Below is a small trained network, with its code and all its weights. Each question gives an input and a target symbol and asks what happens when units are switched off, that is, made to give their printed mean instead of their output.

import numpy as np


def w(rows, s, z=0):
    codes = np.array(rows[::2]) - 128.0
    scale = np.full(codes.shape[1], s)
    scale[-1] = z or s
    return codes * scale


def f(y):
    return np.maximum(y, 0)


def softmax(a):
    e = np.exp(a - a.max(-1, keepdims=True))
    return e / e.sum(-1, keepdims=True)


def log_softmax(a):
    a = a - a.max(-1, keepdims=True)
    return a - np.log(np.exp(a).sum(-1, keepdims=True))


def net(x, mask):
    ids = ['βζθλστφψ'.index(c) for c in x.split()]
    T = len(ids)
    res = E[ids] + P[:T]
    r = res
    for j in range(2):
        rows = slice(3 * j, 3 * j + 3)
        q, k, v = (r @ M[0][rows].T for M in (Q, K, V))
        z = softmax(np.where(np.tri(T) > 0, q @ k.T / 3**0.5, -1e9)) @ v
        o = O[0][rows]
        res = res + np.where(mask[j], z, o[:, -1]) @ o[:, :-1]
    y = f(res @ A[0][:, :-1].T + A[0][:, -1])
    res = res + np.where(mask[2:14], y, B[0][:, -1]) @ B[0][:, :-1]
    return log_softmax(res[-1] @ U[:, :-1].T + U[:, -1])


Q, K, V, O, A, B = {}, {}, {}, {}, {}, {}
E = w([
[148,196,116],'β',
[95,170,206],'ζ',
[72,114,182],'θ',
[61,8,99],'λ',
[143,80,112],'σ',
[71,178,101],'τ',
[135,155,187],'φ',
[88,36,103],'ψ',
],0.016)
P = w([
[130,2,75],'0',
[112,165,235],'1',
[161,97,81],'2',
[109,162,235],'3',
[163,95,75],'4',
[108,152,235],'5',
[165,98,72],'6',
[107,154,236],'7',
[166,103,69],'8',
[104,152,239],'9',
[164,91,73],'10',
],0.0067)
Q[0] = w([
[6,183,192],'head 1',
[147,154,118],'head 1',
[150,144,10],'head 1',
[188,170,122],'head 2',
[165,49,104],'head 2',
[89,193,6],'head 2',
],0.011)
K[0] = w([
[152,66,199],'head 1',
[52,146,107],'head 1',
[114,125,14],'head 1',
[47,142,113],'head 2',
[190,70,123],'head 2',
[144,224,8],'head 2',
],0.012)
V[0] = w([
[238,98,130],'head 1',
[13,231,19],'head 1',
[158,212,3],'head 1',
[176,180,51],'head 2',
[140,162,131],'head 2',
[106,120,222],'head 2',
],0.0061)
O[0] = w([
[181,141,46,96],'head 1',
[8,178,145,64],'head 1',
[50,210,2,3],'head 1',
[240,161,8,44],'head 2',
[129,196,68,111],'head 2',
[13,203,154,193],'head 2',
],0.0051,0.0039)
A[0] = w([
[31,126,126,66],'neuron 1',
[99,35,76,76],'neuron 2',
[157,207,117,143],'neuron 3',
[222,197,187,38],'neuron 4',
[158,165,198,230],'neuron 5',
[84,189,202,92],'neuron 6',
[79,90,185,204],'neuron 7',
[98,123,208,4],'neuron 8',
[159,49,127,94],'neuron 9',
[151,76,8,29],'neuron 10',
[164,130,110,254],'neuron 11',
[98,190,70,139],'neuron 12',
],0.012,0.0051)
B[0] = w([
[136,209,83,151],'neuron 1',
[240,167,133,172],'neuron 2',
[62,132,145,149],'neuron 3',
[192,27,244,160],'neuron 4',
[9,139,95,224],'neuron 5',
[191,200,175,203],'neuron 6',
[129,117,63,248],'neuron 7',
[221,102,126,193],'neuron 8',
[53,58,161,171],'neuron 9',
[2,225,223,153],'neuron 10',
[179,133,63,163],'neuron 11',
[184,101,160,145],'neuron 12',
],0.019,0.012)
U = w([
[5,246,162,41],'β',
[180,172,183,163],'ζ',
[170,94,133,194],'θ',
[211,84,146,55],'λ',
[29,145,255,211],'σ',
[158,207,89,1],'τ',
[14,98,135,248],'φ',
[171,80,241,84],'ψ',
],0.0076,0.0029)

Each question gives the input, a string of symbols that net reads in full, and the target symbol t.
The units are the heads (3 rows each of Q, K, V and O) and the neurons (one row each of A and B). Each row of codes is followed by its name. A weight is (code - 128) times the scale printed after its matrix; where a second scale follows, it is the last column's (O, A, B and U).
mask holds one flag per unit, heads first, then neurons. A switched-off unit (its flag False) gives its mean, the last column of its rows in O or B, instead of its output. The means were averaged over made-up inputs and are rounded, as every weight is.
A unit's drop is (log p(t) with every unit on - log p(t) with that unit switched off) / (log p(t) with every unit on - log p(t) with every unit switched off).
The circuit of an input: a set's keep is (log p(t) with only the set's units on - log p(t) with every unit switched off) / (log p(t) with every unit on - log p(t) with every unit switched off). Starting from the 12 units with the biggest drops (on a tie, the unit counted first), units are removed one at a time, each time the one whose removal leaves the highest keep (on an exact tie, the one counted first), for as long as the keep stays at least 0.8.
circuit, biggest first: the units of the circuit, biggest drop first
unit that matters most: the unit with the biggest drop
top k neurons: the k neurons with the biggest drops, biggest first
drop of u: that unit's drop, to one decimal
input β ψ σ ψ, target θ: unit that matters most => neuron 5
input β σ σ φ σ, target σ: circuit, biggest first => neuron 10; neuron 7; head 2
input ζ ζ φ β β θ λ, target β: top 3 neurons => neuron 10; neuron 8; neuron 4
input β σ β, target β: top 2 neurons => neuron 10; neuron 3
input τ φ λ φ β σ θ ψ, target θ: top 4 neurons => neuron 5; neuron 2; neuron 10; neuron 7
input σ τ β β σ τ ψ, target σ: top 2 neurons => neuron 10; neuron 9
input ζ σ λ λ θ β ζ θ ζ β, target σ: top 3 neurons => neuron 5; neuron 4; neuron 2
input σ β λ, target σ: top 3 neurons => neuron 10; neuron 9; neuron 8
input β λ β β σ ψ, target λ: top 2 neurons => neuron 5; neuron 2
input σ φ β τ σ β λ, target σ: top 4 neurons => neuron 10; neuron 9; neuron 5; neuron 8
input σ σ φ σ θ, target φ: circuit, biggest first => neuron 6; neuron 2; head 1
input φ β φ, target φ: circuit, biggest first => neuron 2; neuron 5
input β ψ θ σ ζ β ζ ζ ζ β, target σ: circuit, biggest first => neuron 4; neuron 5; neuron 3
input ζ β τ σ β θ ψ, target β: unit that matters most => neuron 10
input β σ σ ζ β φ θ β τ λ, target λ: top 3 neurons => neuron 2; neuron 5; neuron 10
input σ ψ β β φ θ σ φ, target ψ: top 3 neurons => neuron 4; neuron 8; neuron 6
input ζ φ θ τ θ λ, target λ: top 4 neurons => neuron 2; neuron 5; neuron 8; neuron 10
input ζ σ ζ σ, target φ: top 2 neurons => neuron 6; neuron 2
input θ σ β σ θ σ β θ β ζ β, target β: drop of neuron 1 => -0.2
input φ ψ λ ζ β θ ψ β ζ ψ, target λ: drop of neuron 7 => 0.1
input σ τ φ σ, target φ: unit that matters most => neuron 6
input ψ λ λ σ ζ φ σ σ ψ θ, target τ: drop of neuron 1 => 0.1
input β θ σ, target β: drop of neuron 3 => 0.0
